Below are the code and all the weights of a small trained network. Each question names an input and a target symbol and asks about switching units off, where a switched-off unit gives its printed mean instead of its output.

import numpy as np


def w(rows, s, z=0):
    codes = np.array(rows[::2]) - 128.0
    scale = np.full(codes.shape[1], s)
    scale[-1] = z or s
    return codes * scale


def norm(h):
    return h / np.sqrt((h * h).mean(-1, keepdims=True) + 1e-5)


def f(y):
    return y / 2 * (1 + np.tanh(0.7978845608 * (y + 0.044715 * y**3)))


def softmax(a):
    e = np.exp(a - a.max(-1, keepdims=True))
    return e / e.sum(-1, keepdims=True)


def log_softmax(a):
    a = a - a.max(-1, keepdims=True)
    return a - np.log(np.exp(a).sum(-1, keepdims=True))


def net(x, mask):
    ids = ['αβγηθμξπφψω'.index(c) for c in x.split()]
    T = len(ids)
    res = E[ids] + P[:T]
    r = norm(res)
    for j in range(3):
        rows = slice(4 * j, 4 * j + 4)
        q, k, v = (r @ M[0][rows].T for M in (Q, K, V))
        z = softmax(np.where(np.tri(T) > 0, q @ k.T / 4**0.5, -1e9)) @ v
        o = O[0][rows]
        res = res + np.where(mask[j], z, o[:, -1]) @ o[:, :-1]
    y = f(norm(res) @ A[0][:, :-1].T + A[0][:, -1])
    res = res + np.where(mask[3:27], y, B[0][:, -1]) @ B[0][:, :-1]
    return log_softmax(norm(res)[-1] @ U[:, :-1].T + U[:, -1])


Q, K, V, O, A, B = {}, {}, {}, {}, {}, {}
E = w([
[140,134,75,140,92,161,129,156,152],'α',
[118,118,108,178,118,167,180,101,160],'β',
[119,177,114,172,98,164,128,149,132],'γ',
[122,125,153,195,114,156,141,119,170],'η',
[88,129,98,104,119,184,160,133,143],'θ',
[109,85,136,128,108,141,120,166,186],'μ',
[63,104,173,129,139,151,141,139,129],'ξ',
[83,152,128,116,135,135,135,187,147],'π',
[69,129,119,140,117,88,118,144,113],'φ',
[183,109,126,138,252,113,128,184,69],'ψ',
[113,104,138,126,103,120,82,134,99],'ω',
],0.013)
P = w([
[176,104,127,119,174,93,141,80,91],'0',
[133,78,46,255,151,177,180,193,136],'1',
[136,96,72,202,174,148,154,184,114],'2',
[89,116,51,206,174,155,103,168,160],'3',
[84,120,81,190,153,169,112,166,150],'4',
[86,132,88,167,136,158,101,165,155],'5',
[84,136,103,153,124,154,101,159,158],'6',
[86,139,119,142,110,157,117,168,140],'7',
[96,145,131,131,96,147,134,161,147],'8',
[80,144,123,126,68,157,143,161,149],'9',
[100,180,174,114,72,151,155,147,167],'10',
[95,163,167,112,41,154,165,143,169],'11',
[123,161,203,97,37,153,193,156,138],'12',
],0.0098)
Q[0] = w([
[168,139,139,125,104,131,153,115,125],'h0',
[142,118,145,133,142,131,160,164,83],'h0',
[138,129,105,143,164,107,122,134,105],'h0',
[149,103,130,130,152,135,131,139,131],'h0',
[132,133,100,122,116,100,97,63,160],'h1',
[169,138,95,99,150,74,96,13,138],'h1',
[162,160,131,78,117,106,103,31,138],'h1',
[59,130,141,156,94,197,131,205,141],'h1',
[120,183,117,188,120,193,153,254,143],'h2',
[83,101,165,180,138,224,222,250,105],'h2',
[214,117,139,141,107,78,107,47,113],'h2',
[104,116,95,172,148,136,145,107,159],'h2',
],0.05)
K[0] = w([
[153,144,145,117,117,131,156,86,144],'h0',
[174,148,144,102,151,99,123,112,131],'h0',
[174,102,97,159,183,129,141,97,114],'h0',
[155,135,134,170,161,138,140,132,130],'h0',
[128,165,158,121,52,144,129,109,131],'h1',
[71,130,147,149,56,139,143,119,151],'h1',
[45,155,130,123,98,130,95,123,132],'h1',
[178,124,174,117,216,127,115,122,87],'h1',
[182,149,113,28,102,96,180,79,56],'h2',
[155,106,26,73,208,3,118,9,120],'h2',
[80,104,139,191,106,235,81,218,151],'h2',
[167,146,162,143,123,131,149,115,182],'h2',
],0.039)
V[0] = w([
[152,131,117,161,149,80,109,134,114],'h0',
[94,157,139,111,142,62,151,154,114],'h0',
[161,180,77,105,151,155,148,147,140],'h0',
[85,96,116,119,188,127,174,108,147],'h0',
[101,2,133,117,120,125,127,80,126],'h1',
[19,171,166,130,146,123,158,113,92],'h1',
[142,152,35,86,122,167,141,88,81],'h1',
[109,94,114,34,152,151,151,186,189],'h1',
[136,104,93,166,139,81,122,143,170],'h2',
[139,132,89,122,89,117,134,117,128],'h2',
[123,137,155,164,117,164,131,126,156],'h2',
[181,118,175,117,97,143,113,160,83],'h2',
],0.034)
O[0] = w([
[143,131,117,140,215,86,111,173,150,65],'h0',
[62,173,148,80,134,103,72,134,178,176],'h0',
[167,190,123,76,131,161,182,191,84,180],'h0',
[44,135,138,98,156,174,147,82,54,180],'h0',
[135,236,160,97,6,151,66,128,54,96],'h1',
[186,99,154,148,184,237,46,107,55,143],'h1',
[120,69,28,140,60,76,54,72,133,249],'h1',
[41,96,72,24,105,169,153,205,59,96],'h1',
[133,191,117,106,196,114,191,52,129,137],'h2',
[152,154,46,114,110,67,103,108,88,109],'h2',
[123,71,217,113,125,38,155,123,96,29],'h2',
[70,140,151,229,96,85,152,189,113,60],'h2',
],0.015)
A[0] = w([
[116,127,164,104,133,166,117,160,182,143],'n0',
[95,60,85,133,252,133,129,180,45,117],'n1',
[59,94,167,134,135,192,117,89,101,93],'n2',
[109,108,160,111,107,103,144,179,117,137],'n3',
[135,180,176,166,144,106,166,105,146,163],'n4',
[131,177,184,160,151,109,102,152,126,82],'n5',
[167,155,218,111,145,123,112,142,132,33],'n6',
[86,141,117,79,104,142,149,168,82,99],'n7',
[139,63,106,158,121,119,171,72,153,36],'n8',
[128,107,106,110,234,128,122,210,71,95],'n9',
[110,146,160,95,94,142,134,104,120,121],'n10',
[152,163,161,132,72,58,70,85,101,83],'n11',
[124,91,121,118,126,167,180,125,139,94],'n12',
[165,167,148,128,182,144,97,117,140,25],'n13',
[114,122,114,114,101,114,72,128,39,71],'n14',
[155,138,96,78,131,93,135,77,144,73],'n15',
[190,121,134,152,119,171,102,114,106,105],'n16',
[179,76,105,181,185,106,128,152,176,81],'n17',
[179,153,159,116,85,175,167,157,69,98],'n18',
[117,157,91,115,150,95,146,140,152,115],'n19',
[158,164,131,89,124,122,172,203,149,34],'n20',
[104,112,121,136,179,100,100,149,176,95],'n21',
[139,123,211,128,145,95,147,113,117,2],'n22',
[205,107,128,138,88,143,222,152,130,9],'n23',
],0.022,0.0056)
B[0] = w([
[91,117,162,118,164,138,101,153,98,192],'n0',
[121,107,65,136,253,221,195,204,189,255],'n1',
[77,117,90,101,132,46,126,149,122,221],'n2',
[170,154,146,148,153,122,96,115,145,139],'n3',
[151,115,120,90,59,169,111,137,149,196],'n4',
[108,93,109,202,80,148,173,121,116,151],'n5',
[73,51,105,134,118,90,157,72,116,144],'n6',
[172,114,182,126,108,131,186,116,176,241],'n7',
[177,188,100,176,145,125,109,181,149,199],'n8',
[118,101,32,170,216,151,170,190,180,229],'n9',
[147,131,116,168,155,106,152,136,167,182],'n10',
[140,101,125,106,221,154,179,168,41,219],'n11',
[153,169,132,148,78,120,152,136,69,191],'n12',
[129,156,80,99,103,136,135,47,164,154],'n13',
[211,87,159,117,81,133,77,178,175,199],'n14',
[118,124,179,124,124,108,121,154,60,179],'n15',
[64,188,122,80,136,98,102,129,158,180],'n16',
[202,112,125,118,187,100,121,134,221,229],'n17',
[80,72,142,166,192,79,93,101,157,199],'n18',
[68,115,163,139,125,108,79,132,131,175],'n19',
[181,152,102,43,108,129,135,120,178,164],'n20',
[165,83,147,160,136,155,102,104,120,186],'n21',
[103,91,94,128,82,179,166,74,105,134],'n22',
[94,80,107,141,116,206,74,77,72,156],'n23',
],0.037,0.012)
U = w([
[70,95,71,98,195,196,172,186,138,154],'α',
[66,146,47,132,108,3,156,131,106,109],'β',
[131,190,146,235,74,168,128,185,62,161],'γ',
[41,73,236,145,147,127,57,147,107,138],'η',
[114,212,83,91,152,173,66,32,120,126],'θ',
[215,110,137,185,168,70,117,111,189,168],'μ',
[166,58,85,48,47,157,61,158,109,110],'ξ',
[81,139,123,158,80,160,108,131,170,1],'π',
[190,136,175,82,199,89,135,135,2,118],'φ',
[130,203,213,57,90,114,192,149,173,155],'ψ',
[113,53,157,151,92,159,214,22,100,115],'ω',
],0.0072,0.0025)

Each question gives the input, a string of symbols that net reads in full, and the target symbol t.
The units are the heads (4 rows each of Q, K, V and O) and the neurons (one row each of A and B). Each row of codes is followed by its name. A weight is (code - 128) times the scale printed after its matrix; where a second scale follows, it is the last column's (O, A, B and U).
mask holds one flag per unit, heads first, then neurons. A switched-off unit (its flag False) gives its mean, the last column of its rows in O or B, instead of its output. The means were averaged over made-up inputs and are rounded, as every weight is.
A unit's drop is (log p(t) with every unit on - log p(t) with that unit switched off) / (log p(t) with every unit on - log p(t) with every unit switched off).
The circuit of an input: a set's keep is (log p(t) with only the set's units on - log p(t) with every unit switched off) / (log p(t) with every unit on - log p(t) with every unit switched off). Starting from the 12 units with the biggest drops (on a tie, the unit counted first), units are removed one at a time, each time the one whose removal leaves the highest keep (on an exact tie, the one counted first), for as long as the keep stays at least 0.8.
units of the circuit, in order: the units of the circuit, biggest drop first
unit that matters most: the unit with the biggest drop
top k neurons: the k neurons with the biggest drops, biggest first
heads that matter: for each layer, one digit per head in row order, 1 if its drop is at least 0.15 and else 0, layers parted by /
drop when u is switched off: that unit's drop, to one decimal
input ω ξ μ μ η γ β β π, target γ: heads that matter : 011
input π β γ ω γ α π ψ ω, target μ: top 2 neurons : [n17; n1]
input η π θ β, target ω: heads that matter : 010
input φ γ γ, target θ: heads that matter : 010
input α φ β μ β η γ, target β: units of the circuit, in order : [h1]
input γ β β γ φ η γ φ γ ω γ φ π, target μ: heads that matter : 010
input γ π γ π θ γ ξ, target μ: heads that matter : 010
input ψ α γ π γ β θ β γ β, target ξ: units of the circuit, in order : [h0; n23; n1]
input θ θ ψ π γ θ γ, target ω: heads that matter : 110
input β β ψ γ ξ γ, target β: heads that matter : 100
input π φ γ μ π ψ π α μ π β γ, target ψ: heads that matter : 110
input θ φ π γ ξ β π γ π γ, target ξ: heads that matter : 000
input ψ π φ γ, target η: heads that matter : 110
input ψ η γ π η ξ, target ψ: heads that matter : 010
input ψ π μ γ π β θ γ γ γ γ γ, target ξ: heads that matter : 110
input θ θ γ γ ξ θ ω, target ξ: units of the circuit, in order : [h1]
input ω γ ψ μ γ η π γ η, target ψ: heads that matter : 110
input ω π β γ γ φ γ π θ π ω ξ ξ, target γ: units of the circuit, in order : [h1; h2]
input γ θ π θ ψ θ γ π π, target ψ: heads that matter : 110
input γ φ γ θ γ γ ξ μ μ π γ γ γ, target μ: heads that matter : 010
input γ γ π γ α η α, target μ: units of the circuit, in order : [h1]
input π ξ θ φ ξ φ θ β ψ η η φ β, target η: top 3 neurons : [n1; n9; n0]
input γ π π α ψ ω γ π, target μ: drop when h0 is switched off : 1.0
input γ γ π γ π π π β, target μ: drop when h1 is switched off : 0.9
input α μ π ω γ ξ ξ γ α, target β: drop when h1 is switched off : 0.4
input ξ π φ μ, target η: drop when h1 is switched off : 0.5
input π β α ψ θ β γ θ φ, target η: unit that matters most : h0
